Below is a small trained network, with its code and all its weights. Each question gives an input and a class and asks what happens when units are switched off, that is, made to give their printed mean instead of their output.

import numpy as np


def w(rows, s, z=0):
    codes = np.array(rows[::2]) - 128.0
    scale = np.full(codes.shape[1], s)
    scale[-1] = z or s
    return codes * scale


def f(y):
    return y / 2 * (1 + np.tanh(0.7978845608 * (y + 0.044715 * y**3)))


def log_softmax(a):
    a = a - a.max(-1, keepdims=True)
    return a - np.log(np.exp(a).sum(-1, keepdims=True))


def net(x, mask):
    res = np.array(x, float).reshape(1, 4) / 4 @ E
    y = f(res @ A[0][:, :-1].T + A[0][:, -1])
    res = res + np.where(mask, y, B[0][:, -1]) @ B[0][:, :-1]
    return log_softmax(res[-1] @ U[:, :-1].T + U[:, -1])


A, B = {}, {}
E = w([
[170,155,97,8,104,145,111,108,123,92,68],'x0',
[77,41,159,59,136,105,103,79,188,150,110],'x1',
[150,145,105,200,156,181,68,144,220,145,72],'x2',
[107,142,197,117,17,131,113,204,126,139,101],'x3',
],0.011)
A[0] = w([
[68,68,140,90,157,154,93,71,159,143,115,45],'N0',
[53,67,130,117,123,101,107,78,139,144,61,94],'N1',
[168,189,66,178,116,104,173,209,97,71,95,95],'N2',
[94,104,117,207,175,55,112,115,132,147,177,65],'N3',
[112,105,58,157,180,104,151,67,105,188,163,1],'N4',
[190,103,104,40,135,166,97,179,121,28,69,56],'N5',
[127,143,105,178,137,179,86,145,208,157,82,162],'N6',
[97,86,182,167,138,109,110,100,123,189,144,98],'N7',
[167,87,73,118,191,150,141,93,120,116,152,6],'N8',
[126,69,142,96,116,94,140,94,181,173,133,125],'N9',
[168,119,78,120,190,117,139,6,146,89,142,28],'N10',
[184,202,144,160,138,182,129,159,77,114,166,142],'N11',
[187,108,71,162,198,184,85,157,207,178,71,97],'N12',
[214,188,182,190,136,147,184,145,30,112,147,108],'N13',
[88,79,193,198,142,152,154,198,138,170,190,72],'N14',
[188,153,95,164,140,159,81,144,228,131,68,138],'N15',
[149,145,179,77,121,79,186,53,2,182,182,102],'N16',
[156,152,58,141,209,146,173,94,114,83,143,21],'N17',
[197,136,112,70,101,126,111,89,109,83,87,42],'N18',
[110,129,94,83,104,125,171,129,9,135,197,151],'N19',
[27,113,149,166,94,140,156,204,108,202,87,8],'N20',
[116,123,147,169,88,206,29,163,161,133,62,66],'N21',
[97,36,164,82,133,95,106,116,114,69,176,114],'N22',
[209,199,139,160,132,167,210,182,137,46,179,154],'N23',
[121,148,196,101,48,112,119,247,109,147,58,43],'N24',
[110,63,191,86,127,116,147,58,190,162,79,95],'N25',
[200,181,99,166,151,141,130,131,54,124,129,71],'N26',
[110,148,158,98,13,113,120,147,134,160,108,30],'N27',
[168,156,106,70,120,145,86,110,111,103,45,91],'N28',
[60,108,98,56,82,102,155,138,53,72,170,132],'N29',
[67,83,202,104,162,89,114,100,186,165,103,157],'N30',
[93,76,175,108,173,116,105,127,158,131,90,40],'N31',
[127,86,164,130,108,57,198,125,81,114,174,130],'N32',
[152,133,101,49,113,122,104,119,142,69,64,56],'N33',
],0.0094,0.0018)
B[0] = w([
[76,154,99,130,117,183,151,111,104,103,67,209],'N0',
[77,131,122,126,92,163,101,145,71,70,89,202],'N1',
[134,108,132,114,71,152,126,113,57,124,69,210],'N2',
[224,97,108,148,175,91,184,93,151,51,158,211],'N3',
[153,180,156,83,116,74,159,154,170,122,153,197],'N4',
[217,75,96,156,148,98,142,87,140,85,197,211],'N5',
[79,84,111,167,111,119,61,120,119,185,183,232],'N6',
[177,90,98,136,157,152,139,106,84,99,119,191],'N7',
[110,213,160,21,184,93,176,185,173,121,124,182],'N8',
[123,103,116,135,98,149,102,117,90,121,58,196],'N9',
[129,193,213,61,143,122,175,174,216,111,115,215],'N10',
[148,76,149,77,68,201,133,94,57,105,75,202],'N11',
[53,96,127,134,114,83,85,150,156,206,171,242],'N12',
[111,102,151,116,75,172,125,83,102,100,98,224],'N13',
[254,107,60,182,182,69,209,120,121,57,210,233],'N14',
[69,110,134,170,113,131,78,158,117,211,156,238],'N15',
[86,123,141,157,106,117,92,141,117,202,191,242],'N16',
[105,193,138,97,124,112,196,182,166,123,87,194],'N17',
[191,44,73,194,171,122,145,81,170,80,177,188],'N18',
[88,120,141,134,105,123,16,147,106,212,151,225],'N19',
[144,161,95,70,143,99,199,145,159,64,178,202],'N20',
[74,169,154,121,107,116,137,189,135,183,200,230],'N21',
[64,143,125,155,94,162,119,121,95,163,121,204],'N22',
[109,100,120,125,97,173,93,109,86,99,73,212],'N23',
[124,223,212,58,166,108,180,174,186,108,94,252],'N24',
[114,85,148,88,85,158,79,107,83,73,88,226],'N25',
[70,129,136,123,60,170,149,102,133,80,70,187],'N26',
[139,209,135,66,193,102,211,172,193,133,113,212],'N27',
[177,80,128,201,170,81,171,79,109,114,199,201],'N28',
[92,146,118,157,121,90,76,134,169,204,171,225],'N29',
[160,137,127,139,94,165,93,95,55,97,32,228],'N30',
[115,111,125,111,119,170,126,117,96,134,88,184],'N31',
[99,109,97,176,160,96,86,141,144,184,172,213],'N32',
[216,85,83,175,158,113,167,71,126,82,153,204],'N33',
],0.008,0.011)
U = w([
[65,113,123,152,99,105,64,119,120,214,185,158],'0',
[110,108,123,107,62,186,113,78,41,30,10,249],'1',
[235,86,84,177,154,86,161,65,127,7,199,106],'2',
[118,201,172,22,139,97,182,171,199,68,101,1],'3',
],0.011,0.0009)

Each question gives the input, the list of numbers given to net, and the class t.
The units are the neurons (one row each of A and B). Each row of codes is followed by its name. A weight is (code - 128) times the scale printed after its matrix; where a second scale follows, it is the last column's (A, B and U).
mask holds one flag per neuron, in row order. A switched-off neuron (its flag False) gives its mean, the last column of its row in B, instead of its output. The means were averaged over made-up inputs and are rounded, as every weight is.
A unit's drop is (log p(t) with every unit on - log p(t) with that unit switched off) / (log p(t) with every unit on - log p(t) with every unit switched off).
The circuit of an input: a set's keep is (log p(t) with only the set's units on - log p(t) with every unit switched off) / (log p(t) with every unit on - log p(t) with every unit switched off). Starting from the 12 units with the biggest drops (on a tie, the unit counted first), units are removed one at a time, each time the one whose removal leaves the highest keep (on an exact tie, the one counted first), for as long as the keep stays at least 0.8.
circuit, biggest first: the units of the circuit, biggest drop first
unit that matters most: the unit with the biggest drop
k most important neurons: the k neurons with the biggest drops, biggest first
drop of u: that unit's drop, to one decimal
input [-8,-3,5,8], class 2: circuit, biggest first => N14
input [5,5,4,8], class 3: 2 most important neurons => N24; N27
input [8,6,-1,-7], class 2: 2 most important neurons => N33; N18
input [1,-7,-6,-7], class 1: 3 most important neurons => N23; N13; N11
input [-6,2,4,-7], class 3: 2 most important neurons => N10; N8
input [8,3,-8,8], class 0: 2 most important neurons => N29; N19
input [7,2,6,-5], class 2: 4 most important neurons => N33; N5; N28; N18
input [8,-8,-8,7], class 0: 3 most important neurons => N29; N19; N16
input [6,4,-4,5], class 2: 3 most important neurons => N33; N5; N18
input [3,-8,-8,-8], class 0: 2 most important neurons => N19; N16
input [4,-4,-2,-3], class 1: 2 most important neurons => N14; N26
input [1,7,2,7], class 1: 3 most important neurons => N30; N25; N1
input [4,-1,8,-7], class 0: 2 most important neurons => N12; N15
input [5,4,6,5], class 0: circuit, biggest first => N15
input [-2,8,6,7], class 1: 2 most important neurons => N30; N25
input [4,1,8,8], class 0: 2 most important neurons => N15; N6
input [6,5,-3,1], class 2: 3 most important neurons => N5; N33; N18
input [5,-1,-3,-8], class 3: drop of N10 => 0.1
input [-5,1,1,-4], class 2: drop of N18 => 0.0
input [-3,-5,-6,-7], class 3: unit that matters most => N17
input [2,2,-8,7], class 0: drop of N16 => 0.8
input [-5,-6,2,7], class 3: drop of N27 => 0.3
